Below is a small trained network, with its code and all its weights. Each question gives an input and a target symbol and asks what happens when units are switched off, that is, made to give their printed mean instead of their output.

import numpy as np


def w(rows, s, z=0):
    codes = np.array(rows[::2]) - 128.0
    scale = np.full(codes.shape[1], s)
    scale[-1] = z or s
    return codes * scale


def norm(h):
    return h / np.sqrt((h * h).mean(-1, keepdims=True) + 1e-5)


def f(y):
    return y / 2 * (1 + np.tanh(0.7978845608 * (y + 0.044715 * y**3)))


def softmax(a):
    e = np.exp(a - a.max(-1, keepdims=True))
    return e / e.sum(-1, keepdims=True)


def log_softmax(a):
    a = a - a.max(-1, keepdims=True)
    return a - np.log(np.exp(a).sum(-1, keepdims=True))


def net(x, mask):
    ids = ['αγδζθλπτω'.index(c) for c in x.split()]
    T = len(ids)
    res = E[ids] + P[:T]
    u = 0
    for l in range(2):
        q, k, v = (norm(res) @ M[l].T for M in (Q, K, V))
        z = softmax(np.where(np.tri(T) > 0, q @ k.T / 2**0.5, -1e9)) @ v
        res = res + np.where(mask[u], z, O[l][:, -1]) @ O[l][:, :-1]
        u += 1
        y = f(norm(res) @ A[l][:, :-1].T + A[l][:, -1])
        res = res + np.where(mask[u : u + 8], y, B[l][:, -1]) @ B[l][:, :-1]
        u += 8
    return log_softmax(norm(res)[-1] @ U[:, :-1].T + U[:, -1])


Q, K, V, O, A, B = {}, {}, {}, {}, {}, {}
E = w([
[210,158,142,70,195,64,186,108],'α',
[181,203,62,201,199,164,142,208],'γ',
[45,64,72,53,69,41,58,172],'δ',
[124,108,77,131,130,170,245,163],'ζ',
[145,164,108,226,48,253,105,158],'θ',
[108,117,156,56,13,28,173,77],'λ',
[172,237,98,178,140,93,14,103],'π',
[193,202,105,147,31,171,196,42],'τ',
[118,69,86,93,213,61,111,234],'ω',
],0.004)
P = w([
[158,160,80,112,97,108,156,165],'0',
[180,254,51,107,35,51,153,244],'1',
[148,142,94,147,124,106,155,143],'2',
[133,223,74,99,49,90,111,212],'3',
[125,122,126,140,135,131,151,118],'4',
[132,191,56,109,38,85,127,212],'5',
[113,89,166,149,165,160,120,91],'6',
[155,226,48,92,45,66,134,211],'7',
[110,55,182,165,181,183,108,53],'8',
[164,208,48,111,60,54,117,195],'9',
[110,84,179,141,160,156,121,97],'10',
],0.0073)
Q[0] = w([
[145,108,252,136,211,164,85,58],'0.h1',
[146,124,122,119,119,113,140,151],'0.h1',
],0.033)
K[0] = w([
[175,235,59,74,49,67,178,251],'0.h1',
[96,126,133,143,122,158,135,97],'0.h1',
],0.024)
V[0] = w([
[141,179,77,139,230,232,255,139],'0.h1',
[51,1,80,79,132,106,168,162],'0.h1',
],0.0077)
O[0] = w([
[253,73,34,216,121,104,141,125,254],'0.h1',
[209,74,228,43,100,165,91,199,141],'0.h1',
],0.0056,0.0083)
A[0] = w([
[97,75,124,141,134,179,120,126,7],'0.n1',
[173,149,169,111,202,122,134,64,86],'0.n2',
[124,113,161,138,250,173,204,134,183],'0.n3',
[146,106,162,109,134,134,191,49,98],'0.n4',
[91,29,130,137,169,116,108,94,136],'0.n5',
[120,119,149,154,137,198,187,108,93],'0.n6',
[160,114,172,146,142,145,102,74,99],'0.n7',
[145,146,178,167,198,191,103,112,71],'0.n8',
],0.015,0.0019)
B[0] = w([
[96,55,152,114,98,143,130,150,161],'0.n1',
[151,193,107,167,205,78,140,45,168],'0.n2',
[250,75,80,171,188,118,111,155,253],'0.n3',
[172,117,188,12,53,89,155,25,190],'0.n4',
[108,104,230,53,137,145,75,172,236],'0.n5',
[105,41,37,155,43,151,164,128,197],'0.n6',
[49,136,91,130,147,154,104,78,172],'0.n7',
[77,104,104,212,160,119,117,80,189],'0.n8',
],0.011,0.0047)
Q[1] = w([
[194,207,43,107,24,80,162,254],'1.h1',
[137,124,70,173,189,88,107,122],'1.h1',
],0.023)
K[1] = w([
[123,2,183,136,161,172,71,26],'1.h1',
[136,123,55,188,166,105,98,77],'1.h1',
],0.027)
V[1] = w([
[109,137,110,163,244,111,39,238],'1.h1',
[186,168,167,53,237,11,181,80],'1.h1',
],0.012)
O[1] = w([
[121,183,113,195,222,162,1,217,255],'1.h1',
[246,182,169,77,226,46,117,44,107],'1.h1',
],0.0038,0.00094)
A[1] = w([
[93,161,160,67,60,124,167,45,56],'1.n1',
[15,138,249,49,85,154,110,162,150],'1.n2',
[179,164,176,71,186,78,130,79,74],'1.n3',
[136,99,106,130,131,112,169,40,39],'1.n4',
[221,61,176,96,80,176,129,175,2],'1.n5',
[43,102,132,168,64,184,119,159,18],'1.n6',
[115,106,245,90,169,149,91,248,108],'1.n7',
[1,229,147,173,207,97,117,83,17],'1.n8',
],0.019,0.0036)
B[1] = w([
[91,82,80,126,141,184,94,39,147],'1.n1',
[187,152,178,201,46,162,129,174,180],'1.n2',
[158,113,182,125,180,121,158,87,169],'1.n3',
[127,208,126,99,88,106,157,181,168],'1.n4',
[151,74,131,64,97,100,92,158,253],'1.n5',
[82,94,161,145,124,87,181,126,137],'1.n6',
[56,157,90,84,224,159,148,140,188],'1.n7',
[86,165,168,149,120,76,4,121,188],'1.n8',
],0.029,0.016)
U = w([
[193,180,189,99,187,78,193,80,201],'α',
[180,131,30,236,164,136,134,155,95],'γ',
[118,178,193,148,103,215,156,235,41],'δ',
[179,55,126,54,66,99,98,179,131],'ζ',
[36,65,140,179,94,79,208,126,160],'θ',
[170,85,186,182,77,227,108,50,86],'λ',
[74,175,170,160,129,82,19,104,254],'π',
[78,186,43,76,69,164,155,49,113],'τ',
[59,99,78,55,254,167,117,131,4],'ω',
],0.0063,0.00074)

Each question gives the input, a string of symbols that net reads in full, and the target symbol t.
The units are the heads (2 rows each of Q, K, V and O) and the neurons (one row each of A and B). Each row of codes is followed by its name. A weight is (code - 128) times the scale printed after its matrix; where a second scale follows, it is the last column's (O, A, B and U).
mask holds one flag per unit, layer by layer, with each layer's heads first. A switched-off unit (its flag False) gives its mean, the last column of its rows in O or B, instead of its output. The means were averaged over made-up inputs and are rounded, as every weight is.
A unit's drop is (log p(t) with every unit on - log p(t) with that unit switched off) / (log p(t) with every unit on - log p(t) with every unit switched off).
The circuit of an input: a set's keep is (log p(t) with only the set's units on - log p(t) with every unit switched off) / (log p(t) with every unit on - log p(t) with every unit switched off). Starting from the 12 units with the biggest drops (on a tie, the unit counted first), units are removed one at a time, each time the one whose removal leaves the highest keep (on an exact tie, the one counted first), for as long as the keep stays at least 0.8.
units of the circuit, in order: the units of the circuit, biggest drop first
unit that matters most: the unit with the biggest drop
top k neurons: the k neurons with the biggest drops, biggest first
k most important neurons of layer l: the k neurons of layer l with the biggest drops, biggest first
input ζ γ δ ω, target δ: units of the circuit, in order => (1.n2, 0.h1, 1.n7)
input ζ α ζ ζ γ π ζ α δ ζ, target δ: top 2 neurons => (1.n2, 0.n3)
input α π τ ζ π τ, target π: unit that matters most => 0.h1
input π ζ π α γ δ ζ π ω ω, target ω: units of the circuit, in order => (0.h1, 1.n7)
input γ ζ γ ζ ω α γ π, target γ: units of the circuit, in order => (1.n5, 1.n8, 0.h1)
input α α ζ π δ δ ζ γ δ ζ α, target α: 2 most important neurons of layer 0 => (0.n3, 0.n2)
input π γ τ ζ τ α, target τ: units of the circuit, in order => (1.h1, 0.n3, 1.n1, 1.n4)
input π π π δ π γ, target π: units of the circuit, in order => (0.h1, 1.n8)
input ζ α ζ τ λ π, target λ: units of the circuit, in order => (1.h1, 0.h1, 1.n1, 1.n2)
input π τ ζ ζ ζ π ω ζ, target ω: units of the circuit, in order => (1.n7, 0.h1)
input α γ ζ θ τ, target τ: units of the circuit, in order => (1.n1, 1.n4, 0.n3)
input α π δ α, target δ: top 2 neurons => (1.n2, 0.n3)
input θ π τ π ζ ζ γ ω, target γ: units of the circuit, in order => (1.n5, 0.h1, 1.n8)
input ζ ζ π τ θ, target θ: unit that matters most => 1.n6
input ω α ζ θ λ δ λ ζ, target λ: units of the circuit, in order => (0.h1, 1.h1, 1.n1, 1.n2)
input ζ ζ ζ δ ζ γ ζ α δ π, target δ: units of the circuit, in order => (0.h1, 1.n2, 1.n7)
input ζ π ω τ δ π, target δ: 2 most important neurons of layer 0 => (0.n3, 0.n4)
input γ α π γ δ ζ, target δ: top 4 neurons => (1.n2, 1.n7, 0.n3, 0.n4)
input ω α ω γ γ ω ω ζ θ, target θ: top 3 neurons => (0.n8, 1.n6, 1.n5)
input δ ω ζ α π ω ζ ω τ α, target τ: unit that matters most => 1.h1
input ζ γ δ ζ δ γ, target δ: top 3 neurons => (1.n2, 0.n3, 1.n7)
input δ ζ δ ζ γ α π ζ λ, target λ: 2 most important neurons of layer 0 => (0.n5, 0.n4)
